Below are the code and all the weights of a small trained network. Each question names an input and a class and asks about switching units off, where a switched-off unit gives its printed mean instead of its output.

import numpy as np


def w(rows, s, z=0):
    codes = np.array(rows[::2]) - 128.0
    scale = np.full(codes.shape[1], s)
    scale[-1] = z or s
    return codes * scale


def f(y):
    return y / 2 * (1 + np.tanh(0.7978845608 * (y + 0.044715 * y**3)))


def log_softmax(a):
    a = a - a.max(-1, keepdims=True)
    return a - np.log(np.exp(a).sum(-1, keepdims=True))


def net(x, mask):
    res = np.array(x, float).reshape(1, 7) / 4 @ E
    y = f(res @ A[0][:, :-1].T + A[0][:, -1])
    res = res + np.where(mask, y, B[0][:, -1]) @ B[0][:, :-1]
    return log_softmax(res[-1] @ U[:, :-1].T + U[:, -1])


A, B = {}, {}
E = w([
[218,115,96,254,81,182,57,163],'x0',
[90,121,161,30,66,96,127,227],'x1',
[167,107,29,53,77,206,144,42],'x2',
[216,215,183,87,142,154,90,176],'x3',
[125,137,162,188,216,153,207,171],'x4',
[219,76,203,91,153,240,153,59],'x5',
[152,68,152,189,130,178,174,169],'x6',
],0.0072)
A[0] = w([
[192,179,211,88,121,185,144,206,203],'N0',
[103,126,67,69,38,94,113,48,164],'N1',
[40,234,122,103,146,56,161,180,160],'N2',
[80,213,82,134,85,55,159,140,190],'N3',
[55,226,116,129,185,106,180,100,156],'N4',
[85,108,171,156,169,153,152,111,78],'N5',
[171,125,127,96,82,157,102,16,239],'N6',
[105,115,201,2,209,89,245,76,177],'N7',
[58,86,122,51,142,160,135,101,1],'N8',
[102,187,85,121,173,178,142,60,253],'N9',
[52,96,59,143,221,110,169,86,149],'N10',
[57,129,174,57,144,127,142,153,47],'N11',
[62,120,200,98,114,102,154,199,153],'N12',
[149,89,92,125,62,201,178,115,137],'N13',
],0.0095,0.0031)
B[0] = w([
[171,93,210,120,238,129,39,141,224],'N0',
[83,163,198,100,172,168,183,167,206],'N1',
[123,104,81,111,110,149,11,215,246],'N2',
[55,114,116,77,110,104,77,187,215],'N3',
[130,116,201,117,121,148,87,130,194],'N4',
[117,65,179,119,163,110,201,43,151],'N5',
[187,63,255,159,182,192,78,60,212],'N6',
[135,52,125,71,26,144,231,98,249],'N7',
[91,125,126,164,96,108,213,119,160],'N8',
[185,18,158,45,62,99,119,146,184],'N9',
[163,93,162,114,130,143,105,147,196],'N10',
[165,109,90,94,63,72,128,165,178],'N11',
[176,135,112,35,119,157,88,119,208],'N12',
[147,136,161,101,192,107,48,168,184],'N13',
],0.0085,0.012)
U = w([
[111,157,168,190,244,113,57,221,254],'0',
[102,114,77,89,51,95,128,176,156],'1',
[180,83,160,157,139,177,240,94,121],'2',
[74,145,139,194,78,148,101,1,42],'3',
[236,89,161,89,140,183,43,95,187],'4',
[130,171,48,136,165,102,188,71,9],'5',
],0.01,0.0035)

Each question gives the input, the list of numbers given to net, and the class t.
The units are the neurons (one row each of A and B). Each row of codes is followed by its name. A weight is (code - 128) times the scale printed after its matrix; where a second scale follows, it is the last column's (A, B and U).
mask holds one flag per neuron, in row order. A switched-off neuron (its flag False) gives its mean, the last column of its row in B, instead of its output. The means were averaged over made-up inputs and are rounded, as every weight is.
A unit's drop is (log p(t) with every unit on - log p(t) with that unit switched off) / (log p(t) with every unit on - log p(t) with every unit switched off).
The circuit of an input: a set's keep is (log p(t) with only the set's units on - log p(t) with every unit switched off) / (log p(t) with every unit on - log p(t) with every unit switched off). Starting from the 12 units with the biggest drops (on a tie, the unit counted first), units are removed one at a time, each time the one whose removal leaves the highest keep (on an exact tie, the one counted first), for as long as the keep stays at least 0.8.
units of the circuit, in order: the units of the circuit, biggest drop first
k most important neurons: the k neurons with the biggest drops, biggest first
drop when u is switched off: that unit's drop, to one decimal
input [4,-7,-2,8,5,-1,-7], class 0: units of the circuit, in order => (N7)
input [3,4,-4,7,-6,-6,-8], class 0: 2 most important neurons => (N7; N9)
input [-8,-8,-7,8,1,5,4], class 2: 2 most important neurons => (N7; N2)
input [-1,-2,-6,4,-7,-4,4], class 0: 2 most important neurons => (N7; N9)
input [1,2,3,2,5,0,8], class 0: units of the circuit, in order => (N7; N9)
input [6,-6,-7,2,3,6,-3], class 0: 3 most important neurons => (N7; N12; N6)
input [4,2,7,8,-3,-7,-5], class 0: units of the circuit, in order => (N7; N1; N12)
input [2,6,4,-4,2,-4,4], class 1: 2 most important neurons => (N0; N6)
input [7,3,8,3,8,-5,-5], class 1: 2 most important neurons => (N6; N0)
input [4,0,-3,-6,4,-1,-8], class 0: 2 most important neurons => (N7; N11)
input [8,3,2,2,-7,-6,-4], class 1: 3 most important neurons => (N0; N13; N3)
input [-4,-4,-4,6,8,7,7], class 2: drop when N5 is switched off => 0.2
input [-1,0,7,-5,3,-6,-2], class 1: drop when N10 is switched off => -0.1
input [3,-3,-1,3,3,-6,7], class 0: drop when N7 is switched off => 0.8
input [-7,-2,-2,0,7,5,-2], class 2: units of the circuit, in order => (N7)
